Below is a small trained network, with its code and all its weights. Each question gives an input and a target symbol and asks what happens when units are switched off, that is, made to give their printed mean instead of their output.

import numpy as np


def w(rows, s, z=0):
    codes = np.array(rows[::2]) - 128.0
    scale = np.full(codes.shape[1], s)
    scale[-1] = z or s
    return codes * scale


def norm(h):
    return h / np.sqrt((h * h).mean(-1, keepdims=True) + 1e-5)


def f(y):
    return y / 2 * (1 + np.tanh(0.7978845608 * (y + 0.044715 * y**3)))


def softmax(a):
    e = np.exp(a - a.max(-1, keepdims=True))
    return e / e.sum(-1, keepdims=True)


def log_softmax(a):
    a = a - a.max(-1, keepdims=True)
    return a - np.log(np.exp(a).sum(-1, keepdims=True))


def net(x, mask):
    ids = ['βγδεζθμξπστφψω'.index(c) for c in x.split()]
    T = len(ids)
    res = E[ids] + P[:T]
    r = norm(res)
    for j in range(3):
        rows = slice(3 * j, 3 * j + 3)
        q, k, v = (r @ M[0][rows].T for M in (Q, K, V))
        z = softmax(np.where(np.tri(T) > 0, q @ k.T / 3**0.5, -1e9)) @ v
        o = O[0][rows]
        res = res + np.where(mask[j], z, o[:, -1]) @ o[:, :-1]
    y = f(norm(res) @ A[0][:, :-1].T + A[0][:, -1])
    res = res + np.where(mask[3:7], y, B[0][:, -1]) @ B[0][:, :-1]
    return log_softmax(norm(res)[-1] @ U[:, :-1].T + U[:, -1])


Q, K, V, O, A, B = {}, {}, {}, {}, {}, {}
E = w([
[115,133,180,180,84],'β',
[110,103,152,205,138],'γ',
[110,104,152,204,139],'δ',
[116,133,177,183,86],'ε',
[249,28,78,95,122],'ζ',
[116,138,181,186,80],'θ',
[113,122,152,205,159],'μ',
[111,147,117,211,144],'ξ',
[152,193,125,183,148],'π',
[54,121,116,123,177],'σ',
[73,136,56,149,102],'τ',
[113,197,101,77,158],'φ',
[95,75,127,92,72],'ψ',
[153,120,190,109,185],'ω',
],0.016)
P = w([
[27,234,254,182,52],'0',
[44,216,227,176,74],'1',
[61,202,204,168,90],'2',
[81,181,181,171,103],'3',
[91,165,165,172,120],'4',
[106,153,147,166,131],'5',
[118,137,129,169,146],'6',
[130,127,111,172,160],'7',
[147,113,89,176,177],'8',
[159,96,69,184,195],'9',
[177,81,41,179,215],'10',
],0.0071)
Q[0] = w([
[141,69,163,201,169],'H0',
[195,169,158,109,137],'H0',
[76,169,121,93,159],'H0',
[80,168,117,183,193],'H1',
[189,152,157,1,110],'H1',
[125,86,111,143,131],'H1',
[113,177,147,163,143],'H2',
[177,60,122,22,46],'H2',
[95,104,111,42,120],'H2',
],0.04)
K[0] = w([
[173,159,36,220,160],'H0',
[58,169,217,188,112],'H0',
[101,176,103,38,83],'H0',
[197,163,120,68,216],'H1',
[109,111,177,83,5],'H1',
[130,106,82,207,127],'H1',
[156,78,125,126,133],'H2',
[75,198,193,220,83],'H2',
[101,150,209,79,88],'H2',
],0.025)
V[0] = w([
[78,157,31,144,41],'H0',
[223,146,92,135,110],'H0',
[125,198,113,142,160],'H0',
[166,199,206,45,222],'H1',
[169,149,128,200,107],'H1',
[101,207,134,86,70],'H1',
[76,106,204,44,243],'H2',
[21,79,47,91,81],'H2',
[168,33,253,95,126],'H2',
],0.022)
O[0] = w([
[114,117,185,137,14,111],'H0',
[199,187,91,126,106,61],'H0',
[123,121,112,184,122,244],'H0',
[176,249,96,143,172,213],'H1',
[182,123,161,171,79,248],'H1',
[168,116,47,94,101,148],'H1',
[32,216,188,137,179,135],'H2',
[52,57,148,59,51,18],'H2',
[168,144,254,175,214,61],'H2',
],0.019,0.012)
A[0] = w([
[129,84,114,133,50,171],'N0',
[173,27,56,115,127,4],'N1',
[138,43,211,13,150,55],'N2',
[211,58,141,110,251,199],'N3',
],0.025,0.0034)
B[0] = w([
[109,151,145,62,186,186],'N0',
[162,154,208,225,167,179],'N1',
[240,254,146,48,115,152],'N2',
[115,51,37,73,204,254],'N3',
],0.026,0.013)
U = w([
[143,127,157,114,142,85],'β',
[157,116,156,72,157,107],'γ',
[133,122,150,103,136,94],'δ',
[134,124,154,120,136,80],'ε',
[182,108,107,77,144,48],'ζ',
[134,128,148,121,130,84],'θ',
[59,32,74,176,189,127],'μ',
[114,71,225,213,87,165],'ξ',
[228,142,85,212,89,82],'π',
[18,133,183,127,135,253],'σ',
[137,55,129,87,29,209],'τ',
[105,181,25,74,123,145],'φ',
[184,179,198,41,101,188],'ψ',
[97,246,178,149,226,47],'ω',
],0.012,0.0046)

Each question gives the input, a string of symbols that net reads in full, and the target symbol t.
The units are the heads (3 rows each of Q, K, V and O) and the neurons (one row each of A and B). Each row of codes is followed by its name. A weight is (code - 128) times the scale printed after its matrix; where a second scale follows, it is the last column's (O, A, B and U).
mask holds one flag per unit, heads first, then neurons. A switched-off unit (its flag False) gives its mean, the last column of its rows in O or B, instead of its output. The means were averaged over made-up inputs and are rounded, as every weight is.
A unit's drop is (log p(t) with every unit on - log p(t) with that unit switched off) / (log p(t) with every unit on - log p(t) with every unit switched off).
The circuit of an input: a set's keep is (log p(t) with only the set's units on - log p(t) with every unit switched off) / (log p(t) with every unit on - log p(t) with every unit switched off). Starting from all 7 units, units are removed one at a time, each time the one whose removal leaves the highest keep (on an exact tie, the one counted first), for as long as the keep stays at least 0.8.
circuit, biggest first: the units of the circuit, biggest drop first
k most important neurons: the k neurons with the biggest drops, biggest first
drop when u is switched off: that unit's drop, to one decimal
input γ π μ ψ γ γ ε μ μ φ γ, target φ: circuit, biggest first -> H2
input π δ ξ μ β ξ γ β β γ μ, target μ: circuit, biggest first -> H1; H0; N3
input μ π μ π γ μ μ ζ, target μ: circuit, biggest first -> H2; H1; N2
input π θ φ ξ μ θ, target ξ: circuit, biggest first -> N3; H1
input μ π μ μ ζ π, target μ: circuit, biggest first -> H2; N3
input μ π τ π φ ξ π π ξ μ γ, target ξ: circuit, biggest first -> H1; N3
input ω π π θ ξ, target π: circuit, biggest first -> N1; H2
input μ γ ψ, target ψ: circuit, biggest first -> H0; N2
input μ γ ξ π μ δ σ ξ μ ψ, target ψ: circuit, biggest first -> H0; N2; H1
input φ π μ γ σ σ π μ π μ μ, target π: circuit, biggest first -> H0; H1
input μ π μ π γ μ β μ ε ψ φ, target ψ: circuit, biggest first -> H2; N2
input π π μ γ μ φ π β, target φ: 2 most important neurons -> N0; N1
input μ μ μ π σ μ φ μ μ φ, target φ: drop when H1 is switched off -> 0.1
input φ σ π, target φ: circuit, biggest first -> H1
input μ τ μ γ ω φ, target ω: drop when H2 is switched off -> 0.8
input π γ γ μ ξ ψ μ π, target ψ: drop when N2 is switched off -> 0.4
input π ω ξ ψ γ π μ μ φ μ β, target φ: drop when H0 is switched off -> 0.1
